Below is a small trained network, with its code and all its weights. Each question gives an input and a class and asks what happens when units are switched off, that is, made to give their printed mean instead of their output.

import numpy as np


def w(rows, s, z=0):
    codes = np.array(rows[::2]) - 128.0
    scale = np.full(codes.shape[1], s)
    scale[-1] = z or s
    return codes * scale


def f(y):
    return y / 2 * (1 + np.tanh(0.7978845608 * (y + 0.044715 * y**3)))


def log_softmax(a):
    a = a - a.max(-1, keepdims=True)
    return a - np.log(np.exp(a).sum(-1, keepdims=True))


def net(x, mask):
    res = np.array(x, float).reshape(1, 5) / 4 @ E
    y = f(res @ A[0][:, :-1].T + A[0][:, -1])
    res = res + np.where(mask, y, B[0][:, -1]) @ B[0][:, :-1]
    return log_softmax(res[-1] @ U[:, :-1].T + U[:, -1])


A, B = {}, {}
E = w([
[151,198,153,246,99],'x0',
[126,129,128,131,126],'x1',
[126,70,63,208,111],'x2',
[222,115,98,85,90],'x3',
[161,57,182,145,149],'x4',
],0.011)
A[0] = w([
[129,123,129,85,157,48],'neuron 1',
[152,81,166,141,163,63],'neuron 2',
[150,38,206,184,208,193],'neuron 3',
[77,168,61,102,82,98],'neuron 4',
[166,148,192,77,112,23],'neuron 5',
[102,152,168,64,95,223],'neuron 6',
[169,194,207,236,49,38],'neuron 7',
[160,198,168,200,130,126],'neuron 8',
[146,168,177,92,123,32],'neuron 9',
[93,7,61,192,62,255],'neuron 10',
[31,135,91,129,124,106],'neuron 11',
[196,101,199,115,172,80],'neuron 12',
[85,127,79,143,120,59],'neuron 13',
[179,198,248,106,166,218],'neuron 14',
[114,98,110,79,165,208],'neuron 15',
[130,138,167,102,121,172],'neuron 16',
[35,112,131,194,253,123],'neuron 17',
[201,124,98,112,141,77],'neuron 18',
[70,76,103,95,197,99],'neuron 19',
[255,139,82,104,16,77],'neuron 20',
[147,117,39,159,155,177],'neuron 21',
[125,156,192,149,33,111],'neuron 22',
[50,202,50,139,47,180],'neuron 23',
[62,195,108,160,169,91],'neuron 24',
[152,69,210,164,161,46],'neuron 25',
[76,69,111,74,70,181],'neuron 26',
[65,196,194,90,191,119],'neuron 27',
],0.01,0.0032)
B[0] = w([
[124,88,113,155,125,141],'neuron 1',
[132,157,130,112,129,147],'neuron 2',
[199,192,104,75,145,211],'neuron 3',
[155,162,172,170,176,169],'neuron 4',
[108,129,147,140,84,150],'neuron 5',
[138,159,78,168,88,180],'neuron 6',
[122,81,88,148,163,221],'neuron 7',
[110,87,72,131,144,196],'neuron 8',
[104,78,161,187,67,144],'neuron 9',
[150,145,116,125,31,244],'neuron 10',
[145,137,151,77,122,175],'neuron 11',
[131,140,114,143,126,159],'neuron 12',
[101,166,124,112,105,144],'neuron 13',
[151,127,98,142,63,207],'neuron 14',
[174,144,73,166,141,180],'neuron 15',
[159,125,118,132,103,147],'neuron 16',
[86,74,160,18,107,219],'neuron 17',
[111,88,117,70,140,150],'neuron 18',
[108,114,70,156,140,181],'neuron 19',
[49,121,155,2,175,203],'neuron 20',
[150,137,163,124,66,173],'neuron 21',
[140,107,83,141,144,158],'neuron 22',
[181,163,104,101,140,212],'neuron 23',
[118,148,104,83,145,185],'neuron 24',
[185,202,144,69,192,167],'neuron 25',
[145,108,106,238,166,182],'neuron 26',
[113,113,114,92,77,203],'neuron 27',
],0.0095,0.011)
U = w([
[142,128,122,125,136,247],'0',
[152,116,128,139,43,86],'1',
[84,79,147,57,170,109],'2',
[193,234,124,125,205,102],'3',
[124,57,59,183,196,80],'4',
[127,151,175,178,145,143],'5',
[96,133,250,176,194,79],'6',
],0.012,0.013)

Each question gives the input, the list of numbers given to net, and the class t.
The units are the neurons (one row each of A and B). Each row of codes is followed by its name. A weight is (code - 128) times the scale printed after its matrix; where a second scale follows, it is the last column's (A, B and U).
mask holds one flag per neuron, in row order. A switched-off neuron (its flag False) gives its mean, the last column of its row in B, instead of its output. The means were averaged over made-up inputs and are rounded, as every weight is.
A unit's drop is (log p(t) with every unit on - log p(t) with that unit switched off) / (log p(t) with every unit on - log p(t) with every unit switched off).
The circuit of an input: a set's keep is (log p(t) with only the set's units on - log p(t) with every unit switched off) / (log p(t) with every unit on - log p(t) with every unit switched off). Starting from the 12 units with the biggest drops (on a tie, the unit counted first), units are removed one at a time, each time the one whose removal leaves the highest keep (on an exact tie, the one counted first), for as long as the keep stays at least 0.8.
units of the circuit, in order: the units of the circuit, biggest drop first
unit that matters most: the unit with the biggest drop
k most important neurons: the k neurons with the biggest drops, biggest first
drop when u is switched off: that unit's drop, to one decimal
input [-1,-2,7,-7,8], class 3: units of the circuit, in order => [neuron 3]
input [-8,4,-1,7,7], class 4: 3 most important neurons => [neuron 26; neuron 15; neuron 17]
input [-7,3,1,-3,-5], class 4: units of the circuit, in order => [neuron 26; neuron 19]
input [-5,-3,1,4,-1], class 4: units of the circuit, in order => [neuron 26; neuron 17; neuron 3]
input [1,3,3,3,-7], class 3: units of the circuit, in order => [neuron 23; neuron 4]
input [6,-1,-3,4,5], class 4: units of the circuit, in order => [neuron 7; neuron 8]
input [4,-5,4,4,8], class 3: units of the circuit, in order => [neuron 3; neuron 25]
input [-7,5,1,-1,8], class 3: units of the circuit, in order => [neuron 3; neuron 25]
input [-7,-6,4,6,7], class 3: 2 most important neurons => [neuron 3; neuron 17]
input [-1,-5,-8,-4,-8], class 1: 3 most important neurons => [neuron 27; neuron 9; neuron 14]
input [-3,5,-7,-5,6], class 1: 2 most important neurons => [neuron 14; neuron 27]
input [-1,-3,-2,-6,-4], class 2: 2 most important neurons => [neuron 17; neuron 10]
input [-7,-2,5,3,0], class 4: 2 most important neurons => [neuron 26; neuron 19]
input [8,-4,6,4,5], class 4: units of the circuit, in order => [neuron 7]
input [-4,-6,1,7,8], class 3: 3 most important neurons => [neuron 3; neuron 17; neuron 25]
input [-3,0,-5,-1,4], class 1: units of the circuit, in order => [neuron 14; neuron 20]
input [5,7,7,0,-8], class 3: 2 most important neurons => [neuron 23; neuron 4]
input [8,4,-2,-3,5], class 4: 2 most important neurons => [neuron 7; neuron 8]
input [-7,5,3,-1,3], class 4: 2 most important neurons => [neuron 26; neuron 19]
input [7,-2,-8,1,-7], class 1: units of the circuit, in order => [neuron 14]
input [1,7,-8,-4,-7], class 1: 3 most important neurons => [neuron 27; neuron 14; neuron 9]
input [1,-3,-5,8,5], class 2: 2 most important neurons => [neuron 20; neuron 10]
input [8,6,-6,-5,4], class 4: 2 most important neurons => [neuron 7; neuron 8]
input [3,3,7,0,2], class 1: 2 most important neurons => [neuron 10; neuron 21]
input [6,5,-5,3,-4], class 4: 3 most important neurons => [neuron 7; neuron 8; neuron 10]
input [-4,5,-7,1,6], class 1: drop when neuron 11 is switched off => 0.0
input [3,3,2,4,0], class 2: drop when neuron 26 is switched off => 0.1
input [6,-2,3,-7,-3], class 2: drop when neuron 17 is switched off => 0.6
input [-8,-8,-5,-2,5], class 0: unit that matters most => neuron 7
